Below are the code and all the weights of a small trained network. Each question names an input and a class and asks about switching units off, where a switched-off unit gives its printed mean instead of its output.

import numpy as np


def w(rows, s, z=0):
    codes = np.array(rows[::2]) - 128.0
    scale = np.full(codes.shape[1], s)
    scale[-1] = z or s
    return codes * scale


def norm(h):
    return h / np.sqrt((h * h).mean(-1, keepdims=True) + 1e-5)


def f(y):
    return y / 2 * (1 + np.tanh(0.7978845608 * (y + 0.044715 * y**3)))


def log_softmax(a):
    a = a - a.max(-1, keepdims=True)
    return a - np.log(np.exp(a).sum(-1, keepdims=True))


def net(x, mask):
    res = np.array(x, float).reshape(1, 3) / 4 @ E
    u = 0
    for l in range(4):
        y = f(norm(res) @ A[l][:, :-1].T + A[l][:, -1])
        res = res + np.where(mask[u : u + 7], y, B[l][:, -1]) @ B[l][:, :-1]
        u += 7
    return log_softmax(norm(res)[-1] @ U[:, :-1].T + U[:, -1])


A, B = {}, {}
E = w([
[10,251,72],'x0',
[141,142,136],'x1',
[196,171,52],'x2',
],0.0032)
A[0] = w([
[43,118,166,68],'L0N0',
[143,109,134,107],'L0N1',
[63,203,151,199],'L0N2',
[80,186,159,145],'L0N3',
[171,108,150,84],'L0N4',
[12,58,103,112],'L0N5',
[32,113,253,252],'L0N6',
],0.0055,0.0026)
B[0] = w([
[173,157,19,146],'L0N0',
[113,105,163,125],'L0N1',
[1,72,57,202],'L0N2',
[83,63,146,163],'L0N3',
[69,70,107,127],'L0N4',
[141,122,137,159],'L0N5',
[95,104,140,255],'L0N6',
],0.0054,0.004)
A[1] = w([
[179,138,158,221],'L1N0',
[209,138,101,210],'L1N1',
[78,83,254,255],'L1N2',
[72,132,218,38],'L1N3',
[107,124,124,124],'L1N4',
[99,145,38,81],'L1N5',
[131,70,79,48],'L1N6',
],0.0087,0.00085)
B[1] = w([
[104,21,99,153],'L1N0',
[2,29,110,164],'L1N1',
[166,166,214,254],'L1N2',
[90,122,123,164],'L1N3',
[154,187,146,142],'L1N4',
[209,161,142,198],'L1N5',
[118,91,163,149],'L1N6',
],0.0053,0.0041)
A[2] = w([
[118,154,190,221],'L2N0',
[188,168,94,154],'L2N1',
[141,51,82,117],'L2N2',
[149,66,119,200],'L2N3',
[163,191,30,251],'L2N4',
[145,54,85,100],'L2N5',
[220,144,255,39],'L2N6',
],0.0088,0.0014)
B[2] = w([
[168,92,1,191],'L2N0',
[140,193,108,128],'L2N1',
[99,52,99,177],'L2N2',
[62,97,23,190],'L2N3',
[210,153,128,225],'L2N4',
[59,124,93,170],'L2N5',
[128,202,249,253],'L2N6',
],0.0051,0.0031)
A[3] = w([
[37,140,189,175],'L3N0',
[2,134,146,148],'L3N1',
[87,155,123,128],'L3N2',
[61,174,135,146],'L3N3',
[159,31,150,255],'L3N4',
[163,184,252,80],'L3N5',
[230,120,95,151],'L3N6',
],0.0094,0.0044)
B[3] = w([
[179,131,174,247],'L3N0',
[221,89,121,253],'L3N1',
[126,57,162,151],'L3N2',
[149,39,184,184],'L3N3',
[93,202,103,243],'L3N4',
[1,139,134,202],'L3N5',
[195,134,134,145],'L3N6',
],0.0073,0.0052)
U = w([
[31,143,252,183],'0',
[218,224,92,178],'1',
[29,20,40,160],'2',
[84,174,99,45],'3',
[93,158,108,2],'4',
[222,25,197,165],'5',
],0.013,0.0085)

Each question gives the input, the list of numbers given to net, and the class t.
The units are the neurons (one row each of A and B). Each row of codes is followed by its name. A weight is (code - 128) times the scale printed after its matrix; where a second scale follows, it is the last column's (A, B and U).
mask holds one flag per neuron, layer by layer. A switched-off neuron (its flag False) gives its mean, the last column of its row in B, instead of its output. The means were averaged over made-up inputs and are rounded, as every weight is.
A unit's drop is (log p(t) with every unit on - log p(t) with that unit switched off) / (log p(t) with every unit on - log p(t) with every unit switched off).
most important unit: the unit with the biggest drop
k most important neurons: the k neurons with the biggest drops, biggest first
k most important neurons of layer l: the k neurons of layer l with the biggest drops, biggest first
drop of u: that unit's drop, to one decimal
input [-7,6,8], class 2: most important unit : L1N1
input [8,8,1], class 1: 4 most important neurons : (L1N1 L1N5 L2N4 L3N5)
input [2,1,0], class 5: 2 most important neurons : (L0N3 L0N2)
input [2,1,1], class 1: 2 most important neurons : (L1N1 L1N5)
input [1,8,-7], class 5: 2 most important neurons : (L0N2 L0N0)
input [1,-7,-2], class 5: 4 most important neurons : (L0N2 L1N2 L0N6 L1N0)
input [-7,-2,0], class 0: 2 most important neurons : (L0N0 L2N6)
input [5,-3,2], class 1: 2 most important neurons of layer 2 : (L2N4 L2N6)
input [-5,-1,0], class 0: 2 most important neurons : (L0N0 L1N2)
input [7,0,1], class 1: 2 most important neurons of layer 0 : (L0N6 L0N4)
input [7,2,2], class 1: 2 most important neurons : (L1N5 L1N1)
input [1,7,-3], class 5: drop of L0N2 : 1.2
input [-4,-3,-1], class 0: drop of L2N6 : 0.1
input [-6,6,-7], class 0: drop of L3N5 : 0.1
input [1,-6,4], class 1: most important unit : L1N2
